Below is a small trained network, with its code and all its weights. Each question gives an input and a target symbol and asks what happens when units are switched off, that is, made to give their printed mean instead of their output.

import numpy as np


def w(rows, s, z=0):
    codes = np.array(rows[::2]) - 128.0
    scale = np.full(codes.shape[1], s)
    scale[-1] = z or s
    return codes * scale


def f(y):
    return y / 2 * (1 + np.tanh(0.7978845608 * (y + 0.044715 * y**3)))


def softmax(a):
    e = np.exp(a - a.max(-1, keepdims=True))
    return e / e.sum(-1, keepdims=True)


def log_softmax(a):
    a = a - a.max(-1, keepdims=True)
    return a - np.log(np.exp(a).sum(-1, keepdims=True))


def net(x, mask):
    ids = ['αδμξτφψω'.index(c) for c in x.split()]
    T = len(ids)
    res = E[ids] + P[:T]
    u = 0
    for l in range(3):
        q, k, v = (res @ M[l].T for M in (Q, K, V))
        z = softmax(np.where(np.tri(T) > 0, q @ k.T / 2**0.5, -1e9)) @ v
        res = res + np.where(mask[u], z, O[l][:, -1]) @ O[l][:, :-1]
        u += 1
        y = f(res @ A[l][:, :-1].T + A[l][:, -1])
        res = res + np.where(mask[u : u + 4], y, B[l][:, -1]) @ B[l][:, :-1]
        u += 4
    return log_softmax(res[-1] @ U[:, :-1].T + U[:, -1])


Q, K, V, O, A, B = {}, {}, {}, {}, {}, {}
E = w([
[150,109,173],'α',
[128,159,166],'δ',
[93,179,84],'μ',
[149,132,201],'ξ',
[3,61,161],'τ',
[164,193,12],'φ',
[116,208,11],'ψ',
[138,155,211],'ω',
],0.018)
P = w([
[154,162,181],'0',
[68,145,140],'1',
[61,143,184],'2',
[74,144,196],'3',
[147,7,118],'4',
[163,2,144],'5',
[166,29,123],'6',
[169,41,117],'7',
],0.0084)
Q[0] = w([
[2,232,244],'0.h1',
[25,247,109],'0.h1',
],0.0048)
K[0] = w([
[4,104,125],'0.h1',
[139,100,117],'0.h1',
],0.016)
V[0] = w([
[54,146,3],'0.h1',
[180,239,179],'0.h1',
],0.0053)
O[0] = w([
[33,176,82,191],'0.h1',
[6,146,233,255],'0.h1',
],0.011,0.00092)
A[0] = w([
[253,66,190,4],'0.n1',
[169,204,42,24],'0.n2',
[48,218,72,195],'0.n3',
[47,54,230,135],'0.n4',
],0.0078,0.0035)
B[0] = w([
[206,46,191,168],'0.n1',
[125,197,172,169],'0.n2',
[146,108,165,254],'0.n3',
[104,204,2,252],'0.n4',
],0.0089,0.0065)
Q[1] = w([
[121,3,165],'1.h1',
[32,109,135],'1.h1',
],0.0059)
K[1] = w([
[193,234,111],'1.h1',
[2,177,177],'1.h1',
],0.0093)
V[1] = w([
[7,3,232],'1.h1',
[201,164,112],'1.h1',
],0.0055)
O[1] = w([
[86,29,115,7],'1.h1',
[102,255,67,83],'1.h1',
],0.0094,0.0012)
A[1] = w([
[3,145,190,145],'1.n1',
[122,104,146,2],'1.n2',
[119,59,116,60],'1.n3',
[147,201,52,216],'1.n4',
],0.012,0.0051)
B[1] = w([
[98,81,173,233],'1.n1',
[25,131,84,109],'1.n2',
[100,255,176,128],'1.n3',
[102,52,162,254],'1.n4',
],0.0071,0.0078)
Q[2] = w([
[123,116,246],'2.h1',
[157,50,111],'2.h1',
],0.012)
K[2] = w([
[189,202,133],'2.h1',
[81,136,3],'2.h1',
],0.011)
V[2] = w([
[114,5,143],'2.h1',
[14,146,131],'2.h1',
],0.016)
O[2] = w([
[90,51,253,156],'2.h1',
[169,218,161,246],'2.h1',
],0.013,0.011)
A[2] = w([
[123,161,47,52],'2.n1',
[88,158,188,2],'2.n2',
[141,91,193,186],'2.n3',
[103,107,7,118],'2.n4',
],0.014,0.0075)
B[2] = w([
[140,243,38,154],'2.n1',
[198,73,186,211],'2.n2',
[18,113,17,250],'2.n3',
[254,20,117,156],'2.n4',
],0.008,0.014)
U = w([
[77,123,141,5],'α',
[70,110,83,112],'δ',
[57,209,84,91],'μ',
[184,46,140,151],'ξ',
[107,68,253,81],'τ',
[197,131,218,103],'φ',
[100,189,133,253],'ψ',
[167,123,77,219],'ω',
],0.0069,0.0049)

Each question gives the input, a string of symbols that net reads in full, and the target symbol t.
The units are the heads (2 rows each of Q, K, V and O) and the neurons (one row each of A and B). Each row of codes is followed by its name. A weight is (code - 128) times the scale printed after its matrix; where a second scale follows, it is the last column's (O, A, B and U).
mask holds one flag per unit, layer by layer, with each layer's heads first. A switched-off unit (its flag False) gives its mean, the last column of its rows in O or B, instead of its output. The means were averaged over made-up inputs and are rounded, as every weight is.
A unit's drop is (log p(t) with every unit on - log p(t) with that unit switched off) / (log p(t) with every unit on - log p(t) with every unit switched off).
The circuit of an input: a set's keep is (log p(t) with only the set's units on - log p(t) with every unit switched off) / (log p(t) with every unit on - log p(t) with every unit switched off). Starting from the 12 units with the biggest drops (on a tie, the unit counted first), units are removed one at a time, each time the one whose removal leaves the highest keep (on an exact tie, the one counted first), for as long as the keep stays at least 0.8.
units of the circuit, in order: the units of the circuit, biggest drop first
most important unit: the unit with the biggest drop
k most important neurons: the k neurons with the biggest drops, biggest first
top k neurons in layer l: the k neurons of layer l with the biggest drops, biggest first
input ξ ω ξ φ, target ξ: 2 most important neurons : [0.n1; 0.n4]
input ω φ φ, target ω: units of the circuit, in order : [2.h1; 2.n4; 1.h1]
input φ ξ α, target μ: units of the circuit, in order : [2.h1; 1.h1]
input φ ω ξ, target μ: units of the circuit, in order : [2.h1; 1.h1]
input ω φ δ, target ω: 2 most important neurons : [0.n4; 2.n4]
input μ φ δ, target τ: most important unit : 0.h1
input ψ ψ ω δ φ, target φ: units of the circuit, in order : [0.h1; 1.n1; 1.n4; 2.h1]
input ψ δ μ δ, target φ: units of the circuit, in order : [0.h1; 1.n1; 2.h1; 2.n2]
input ξ τ ω δ ξ ξ ω, target δ: units of the circuit, in order : [2.h1; 2.n3]
input μ φ ω δ, target τ: units of the circuit, in order : [0.h1; 1.n1]
input δ τ δ ξ φ ξ δ ξ, target δ: units of the circuit, in order : [2.h1; 2.n3; 1.n4; 0.h1]
input α ξ ω, target δ: units of the circuit, in order : [2.h1; 0.h1; 2.n3]
input μ ξ μ, target τ: units of the circuit, in order : [0.h1; 1.n1; 2.h1]
input φ ξ μ α, target μ: top 2 neurons in layer 2 : [2.n2; 2.n4]
input α μ δ, target δ: units of the circuit, in order : [2.h1; 2.n3; 0.h1]
input ξ ψ α, target ξ: 3 most important neurons : [0.n4; 0.n1; 2.n4]
input δ δ ψ φ δ ξ, target ψ: units of the circuit, in order : [0.h1; 2.h1]
input μ μ ξ, target τ: 2 most important neurons : [1.n1; 2.n2]
input ξ ω α, target ξ: 4 most important neurons : [0.n4; 0.n1; 1.n4; 1.n1]
input ω μ ψ, target ω: units of the circuit, in order : [0.n4; 2.h1; 2.n4; 0.h1]
input ω ψ ω ξ, target ω: 2 most important neurons : [0.n4; 2.n4]
input ξ δ ξ ω, target ξ: most important unit : 0.n4
input ω δ ξ μ, target ω: 3 most important neurons : [0.n4; 2.n4; 0.n1]
input ψ ξ ω, target φ: 2 most important neurons : [1.n4; 1.n1]
input ψ α μ, target φ: 3 most important neurons : [1.n1; 1.n4; 0.n2]
input α ω δ μ, target δ: units of the circuit, in order : [2.h1; 0.n1; 0.h1; 2.n3]
input ξ α δ, target ξ: 3 most important neurons : [0.n4; 0.n1; 1.n4]
input ψ μ φ, target φ: 2 most important neurons : [1.n1; 1.n4]
input ψ ξ δ, target φ: 4 most important neurons : [1.n1; 1.n4; 2.n3; 2.n2]
